Here is a tiny trained network, its code and every weight. The questions are about switching its units off for an input and a target symbol, where a switched-off unit gives its printed mean instead of its output.

import numpy as np


def w(rows, s, z=0):
    codes = np.array(rows[::2]) - 128.0
    scale = np.full(codes.shape[1], s)
    scale[-1] = z or s
    return codes * scale


def norm(h):
    return h / np.sqrt((h * h).mean(-1, keepdims=True) + 1e-5)


def f(y):
    return np.maximum(y, 0)


def softmax(a):
    e = np.exp(a - a.max(-1, keepdims=True))
    return e / e.sum(-1, keepdims=True)


def log_softmax(a):
    a = a - a.max(-1, keepdims=True)
    return a - np.log(np.exp(a).sum(-1, keepdims=True))


def net(x, mask):
    ids = ['ΓΣΩαβδθλμξπτ'.index(c) for c in x.split()]
    T = len(ids)
    res = E[ids] + P[:T]
    r = norm(res)
    for j in range(2):
        rows = slice(2 * j, 2 * j + 2)
        q, k, v = (r @ M[0][rows].T for M in (Q, K, V))
        z = softmax(np.where(np.tri(T) > 0, q @ k.T / 2**0.5, -1e9)) @ v
        o = O[0][rows]
        res = res + np.where(mask[j], z, o[:, -1]) @ o[:, :-1]
    y = f(norm(res) @ A[0][:, :-1].T + A[0][:, -1])
    res = res + np.where(mask[2:14], y, B[0][:, -1]) @ B[0][:, :-1]
    return log_softmax(norm(res)[-1] @ U[:, :-1].T + U[:, -1])


Q, K, V, O, A, B = {}, {}, {}, {}, {}, {}
E = w([
[148,143,94,9,201],'Γ',
[152,162,122,31,116],'Σ',
[224,128,63,117,159],'Ω',
[150,108,148,72,197],'α',
[153,122,196,96,167],'β',
[115,151,192,25,54],'δ',
[171,54,168,101,137],'θ',
[127,77,117,97,132],'λ',
[204,144,159,78,132],'μ',
[109,163,152,33,162],'ξ',
[196,166,91,55,87],'π',
[177,90,172,91,65],'τ',
],0.013)
P = w([
[111,146,111,169,112],'0',
[127,2,173,156,123],'1',
[155,160,175,100,149],'2',
[143,69,96,127,110],'3',
[148,147,156,120,130],'4',
[142,81,72,109,131],'5',
[153,152,145,109,127],'6',
[161,74,89,136,112],'7',
[162,152,149,108,130],'8',
[155,89,70,124,95],'9',
[152,154,138,121,134],'10',
[152,95,70,127,105],'11',
[131,164,143,116,144],'12',
],0.027)
Q[0] = w([
[144,155,84,183,150],'h1',
[76,88,80,177,119],'h1',
[179,254,204,111,168],'h2',
[111,191,163,113,135],'h2',
],0.045)
K[0] = w([
[192,143,103,122,143],'h1',
[211,69,147,60,150],'h1',
[4,145,107,220,119],'h2',
[80,165,75,216,148],'h2',
],0.03)
V[0] = w([
[235,172,113,84,126],'h1',
[150,71,61,149,76],'h1',
[105,113,168,67,15],'h2',
[253,133,159,99,158],'h2',
],0.042)
O[0] = w([
[164,147,128,254,195,174],'h1',
[101,38,120,89,230,231],'h1',
[3,69,50,197,80,108],'h2',
[222,93,15,90,63,251],'h2',
],0.019,0.023)
A[0] = w([
[220,28,41,3,179,197],'n1',
[227,173,132,168,125,146],'n2',
[129,28,126,190,161,153],'n3',
[183,35,168,77,25,196],'n4',
[141,59,55,71,18,2],'n5',
[194,104,77,146,86,192],'n6',
[199,83,91,175,70,106],'n7',
[160,129,159,121,206,89],'n8',
[79,201,131,218,115,92],'n9',
[156,206,127,221,112,113],'n10',
[89,180,189,101,32,112],'n11',
[94,100,126,182,138,56],'n12',
],0.025,0.0062)
B[0] = w([
[117,142,118,110,1,252],'n1',
[107,86,118,159,189,171],'n2',
[139,186,99,84,120,175],'n3',
[121,177,93,73,119,174],'n4',
[169,163,143,97,46,186],'n5',
[92,102,112,130,93,185],'n6',
[94,79,126,129,102,178],'n7',
[149,138,106,174,101,158],'n8',
[173,119,184,148,98,140],'n9',
[94,88,120,85,125,146],'n10',
[150,62,82,121,137,138],'n11',
[140,176,133,132,153,140],'n12',
],0.062,0.037)
U = w([
[149,214,56,133,176,156],'Γ',
[36,171,48,86,175,80],'Σ',
[125,181,218,169,106,156],'Ω',
[178,67,50,16,194,71],'α',
[167,72,113,166,194,254],'β',
[85,176,126,8,44,77],'δ',
[228,143,181,25,153,89],'θ',
[65,103,193,39,165,187],'λ',
[215,120,94,167,51,156],'μ',
[96,37,31,152,123,149],'ξ',
[38,150,158,219,93,74],'π',
[171,26,223,125,100,75],'τ',
],0.012,0.005)

Each question gives the input, a string of symbols that net reads in full, and the target symbol t.
The units are the heads (2 rows each of Q, K, V and O) and the neurons (one row each of A and B). Each row of codes is followed by its name. A weight is (code - 128) times the scale printed after its matrix; where a second scale follows, it is the last column's (O, A, B and U).
mask holds one flag per unit, heads first, then neurons. A switched-off unit (its flag False) gives its mean, the last column of its rows in O or B, instead of its output. The means were averaged over made-up inputs and are rounded, as every weight is.
A unit's drop is (log p(t) with every unit on - log p(t) with that unit switched off) / (log p(t) with every unit on - log p(t) with every unit switched off).
The circuit of an input: a set's keep is (log p(t) with only the set's units on - log p(t) with every unit switched off) / (log p(t) with every unit on - log p(t) with every unit switched off). Starting from the 12 units with the biggest drops (on a tie, the unit counted first), units are removed one at a time, each time the one whose removal leaves the highest keep (on an exact tie, the one counted first), for as long as the keep stays at least 0.8.
circuit, biggest first: the units of the circuit, biggest drop first
most important unit: the unit with the biggest drop
top k neurons: the k neurons with the biggest drops, biggest first
heads that matter: for each layer, one digit per head in row order, 1 if its drop is at least 0.15 and else 0, layers parted by /
drop of u: that unit's drop, to one decimal
input λ Ω μ ξ Ω Ω Ω Ω ξ Ω θ, target λ: circuit, biggest first -> (h2 n1)
input β α β Σ β δ Σ λ α, target α: heads that matter -> 11
input α τ θ Ω Σ Ω Ω Ω Ω π Ω θ δ, target θ: most important unit -> h2
input Σ δ α, target Ω: top 2 neurons -> (n9 n1)
input α δ Ω α ξ π θ, target θ: circuit, biggest first -> (h2 n1)
input π μ λ α α, target Γ: top 2 neurons -> (n1 n3)
input δ Γ Γ, target π: circuit, biggest first -> (h2 n1 n9)
input μ Ω λ τ π Ω λ Ω ξ Ω π, target ξ: heads that matter -> 10
input β λ ξ Σ Ω Ω τ Ω, target ξ: circuit, biggest first -> (h1 n1 n10)
input μ θ λ δ λ Ω λ Γ δ, target ξ: circuit, biggest first -> (h1 n2 n1)
input Σ θ Γ π ξ ξ Ω, target Ω: top 3 neurons -> (n9 n1 n4)
input π Ω ξ α δ ξ Ω Ω Ω β Σ, target Γ: top 3 neurons -> (n1 n3 n5)
input Γ τ ξ, target β: top 3 neurons -> (n1 n2 n5)
input β λ μ ξ π τ θ Ω Σ, target α: top neuron -> (n11)
input β λ π Ω τ, target α: top 3 neurons -> (n11 n1 n5)
input δ ξ π Σ μ λ Ω Ω Ω π λ Ω α, target π: heads that matter -> 01
input β Σ ξ Γ β, target α: heads that matter -> 11
input Ω λ Σ α α Ω μ θ λ μ λ λ, target ξ: heads that matter -> 10
input τ θ β Ω λ, target Σ: top 2 neurons -> (n1 n5)
input Ω π λ ξ π, target μ: top neuron -> (n8)
input Γ λ Ω Ω α Ω π λ δ, target β: top 2 neurons -> (n1 n2)
input δ Σ ξ Ω μ ξ π Σ π Γ δ, target π: top 2 neurons -> (n1 n9)
input ξ Γ Ω λ θ Γ λ, target τ: drop of n2 -> 0.0
input α Ω λ τ Ω, target θ: drop of n1 -> 0.2
input τ Ω δ α λ Ω α, target Σ: drop of n1 -> 0.5
